[[-51  -9]
 [ 17  54]]
|
[[ -9 -51]
 [ 54  17]]

[[ -9 -10  27  18 -12   1  23]
 [-46 -50   0  35 -52 -50 -19]
 [-24 -40  46  55 -41 -20  31]
 [-27 -27 -57  14 -26 -56 -70]
 [-47 -63  25  54 -64 -50   2]
 [ 16  36 -10 -31  31  29   4]
 [-23 -14   5  17 -16 -19  -6]
 [ 33  18 -10 -13  21  19   2]
 [ -2 -25   3  26 -24 -18  -2]
 [ -1 -23  51  41 -23   5  47]]
|
[[-10  27  18 -12   1  23  -9]
 [-50   0  35 -52 -50 -19 -46]
 [-40  46  55 -41 -20  31 -24]
 [-27 -57  14 -26 -56 -70 -27]
 [-63  25  54 -64 -50   2 -47]
 [ 36 -10 -31  31  29   4  16]
 [-14   5  17 -16 -19  -6 -23]
 [ 18 -10 -13  21  19   2  33]
 [-25   3  26 -24 -18  -2  -2]
 [-23  51  41 -23   5  47  -1]]

[[ 15   9 -25  11 -19  14  10  -4  -7]
 [ 48  13   3 -14  11  22  -2  47  -2]
 [-44 -21  18 -21  28  18  25 -33   6]
 [ 37 -11  -5  16   3  23   5 -19  -5]
 [  7  28  -3   0 -38   3  45  39 -33]
 [-23 -10   9 -13 -19 -28  -2 -63  15]
 [ 30 -22  17   9 -18 -21 -39 -13 -31]
 [ 26 -24  17 -11  12  -7 -27 -24  19]
 [  2  49  24  19  -4  15  -9  25 -25]
 [  6 -33  50 -29  14 -11 -20 -30  -1]]
|
[[  9 -25  11 -19  14  10  -4  -7  15]
 [ 13   3 -14  11  22  -2  47  -2  48]
 [-21  18 -21  28  18  25 -33   6 -44]
 [-11  -5  16   3  23   5 -19  -5  37]
 [ 28  -3   0 -38   3  45  39 -33   7]
 [-10   9 -13 -19 -28  -2 -63  15 -23]
 [-22  17   9 -18 -21 -39 -13 -31  30]
 [-24  17 -11  12  -7 -27 -24  19  26]
 [ 49  24  19  -4  15  -9  25 -25   2]
 [-33  50 -29  14 -11 -20 -30  -1   6]]

[[ 10 -22  -1  19  62  -8 -45]
 [-12 -34  18 -30   5  11   4]
 [ 31   8  27  41  18 -15  39]
 [ 41 -64  35 -48 -53 -17 -55]]
|
[[-22  -1  19  62  -8 -45  10]
 [-34  18 -30   5  11   4 -12]
 [  8  27  41  18 -15  39  31]
 [-64  35 -48 -53 -17 -55  41]]

[[-27  19  58 -58 -35]
 [-25  39  -1 -34  54]]
|
[[ 19  58 -58 -35 -27]
 [ 39  -1 -34  54 -25]]

[[ 38  15  31 -47  53]
 [ 42  17  42 -39  39]
 [ 25  25  13 -29  33]]
|
[[ 15  31 -47  53  38]
 [ 17  42 -39  39  42]
 [ 25  13 -29  33  25]]

[[ 32   6 -36  38  60 -51  15]
 [-40 -25  49 -31  24  21 -28]
 [ -7 -32  29 -31 -41   0  38]
 [ 20 -23  11  -9 -31  28   5]
 [ 11  34   9  47  70  -7  23]
 [-17 -27  29 -35   5  34   9]]
|
[[  6 -36  38  60 -51  15  32]
 [-25  49 -31  24  21 -28 -40]
 [-32  29 -31 -41   0  38  -7]
 [-23  11  -9 -31  28   5  20]
 [ 34   9  47  70  -7  23  11]
 [-27  29 -35   5  34   9 -17]]

[[-32  26  13   9  -8 -36  18 -21  23  -4]
 [-28  27  13  28   1  17 -12  -8 -17   1]
 [-18 -27   9  -3  11  42   3  -6 -19   1]
 [  1 -53   7  -3   3   4   8  24 -24   8]
 [-42  38  30  -2  22   6  23 -23  35  -6]
 [ 35 -15   0   0  -3  -7 -10  12   9 -25]
 [-16  19   8   5 -20  -8  31  11  25 -11]]
|
[[ 26  13   9  -8 -36  18 -21  23  -4 -32]
 [ 27  13  28   1  17 -12  -8 -17   1 -28]
 [-27   9  -3  11  42   3  -6 -19   1 -18]
 [-53   7  -3   3   4   8  24 -24   8   1]
 [ 38  30  -2  22   6  23 -23  35  -6 -42]
 [-15   0   0  -3  -7 -10  12   9 -25  35]
 [ 19   8   5 -20  -8  31  11  25 -11 -16]]
---
[[-20  16 -11  -3  -3   2  17  -8]
 [-17 -12  -2 -24  -2   2  -3   6]
 [-63 -14   8  -6 -16 -11   8   0]
 [-16 -15  19  -2  -1  -8 -10   3]
 [-25 -19  -4  -6  -4   3 -12  12]]
|
[[-20  16 -11  -3  -3   2  17  -8]
 [-25 -19  -4  -6  -4   3 -12  12]
 [-17 -12  -2 -24  -2   2  -3   6]
 [-63 -14   8  -6 -16 -11   8   0]
 [-16 -15  19  -2  -1  -8 -10   3]]

[[ 31  -4   3 -41  10  12  -8 -63 -39]
 [-56  28 -16  -5  -2  16  -9  43 -18]
 [-39  17 -41 -12  -5  -1 -15  43 -26]
 [-33  20 -36 -17 -29  -9  10 -19   5]
 [-47   5 -46 -10 -16   1  -8  50  -8]
 [-11  67   1  19 -40 -22  11   5 -16]
 [ -8  29 -44  17   3 -50 -23  34  40]
 [  8  71  -3   9 -26 -44   3   6  -6]]
|
[[-47   5 -46 -10 -16   1  -8  50  -8]
 [ -8  29 -44  17   3 -50 -23  34  40]
 [-39  17 -41 -12  -5  -1 -15  43 -26]
 [-33  20 -36 -17 -29  -9  10 -19   5]
 [-56  28 -16  -5  -2  16  -9  43 -18]
 [  8  71  -3   9 -26 -44   3   6  -6]
 [-11  67   1  19 -40 -22  11   5 -16]
 [ 31  -4   3 -41  10  12  -8 -63 -39]]

[[-48  29   7  -1  12]
 [ -3 -42  24  -6  22]
 [ 30  -4  20   2 -35]
 [-27  32  -1 -11  -9]
 [ 48 -24   4 -11 -28]
 [ -1 -14  15 -65  -3]
 [  8 -11  33  -1 -29]
 [ 34  11   0  -4 -36]]
|
[[-27  32  -1 -11  -9]
 [ 34  11   0  -4 -36]
 [ 48 -24   4 -11 -28]
 [-48  29   7  -1  12]
 [ -1 -14  15 -65  -3]
 [ 30  -4  20   2 -35]
 [ -3 -42  24  -6  22]
 [  8 -11  33  -1 -29]]

[[  3 -55 -24]
 [ 18  27 -50]
 [ -3  53  23]
 [-23 -33  67]
 [  3 -55 -22]
 [ -4  46  24]
 [ 18  33 -49]
 [-18 -21  52]
 [ 25  28 -73]
 [-20 -38  53]
 [-21 -36  58]
 [  6 -61 -33]]
|
[[ 25  28 -73]
 [ 18  27 -50]
 [ 18  33 -49]
 [  6 -61 -33]
 [  3 -55 -24]
 [  3 -55 -22]
 [ -3  53  23]
 [ -4  46  24]
 [-18 -21  52]
 [-20 -38  53]
 [-21 -36  58]
 [-23 -33  67]]

[[-42 -10 -23  23  30  53  38 -56 -49 -11 -23  46 -34 -43 -23  40]
 [  5 -28  11 -54  38   8  16 -35 -59 -20 -34  44  41 -25  -6 -11]
 [-53  23  48  23 -24 -34  -8 -26 -33   2  11 -45  32  10  -8  30]
 [  7 -33 -57  58 -16 -32 -11 -46 -40  52  42 -41   9 -28 -41  51]]
|
[[  7 -33 -57  58 -16 -32 -11 -46 -40  52  42 -41   9 -28 -41  51]
 [-42 -10 -23  23  30  53  38 -56 -49 -11 -23  46 -34 -43 -23  40]
 [  5 -28  11 -54  38   8  16 -35 -59 -20 -34  44  41 -25  -6 -11]
 [-53  23  48  23 -24 -34  -8 -26 -33   2  11 -45  32  10  -8  30]]

[[37 49 42 18]
 [31 54 39 -3]
 [46 43 47 51]
 [25 51 44 10]
 [43 53 36  0]]
|
[[43 53 36  0]
 [31 54 39 -3]
 [37 49 42 18]
 [25 51 44 10]
 [46 43 47 51]]
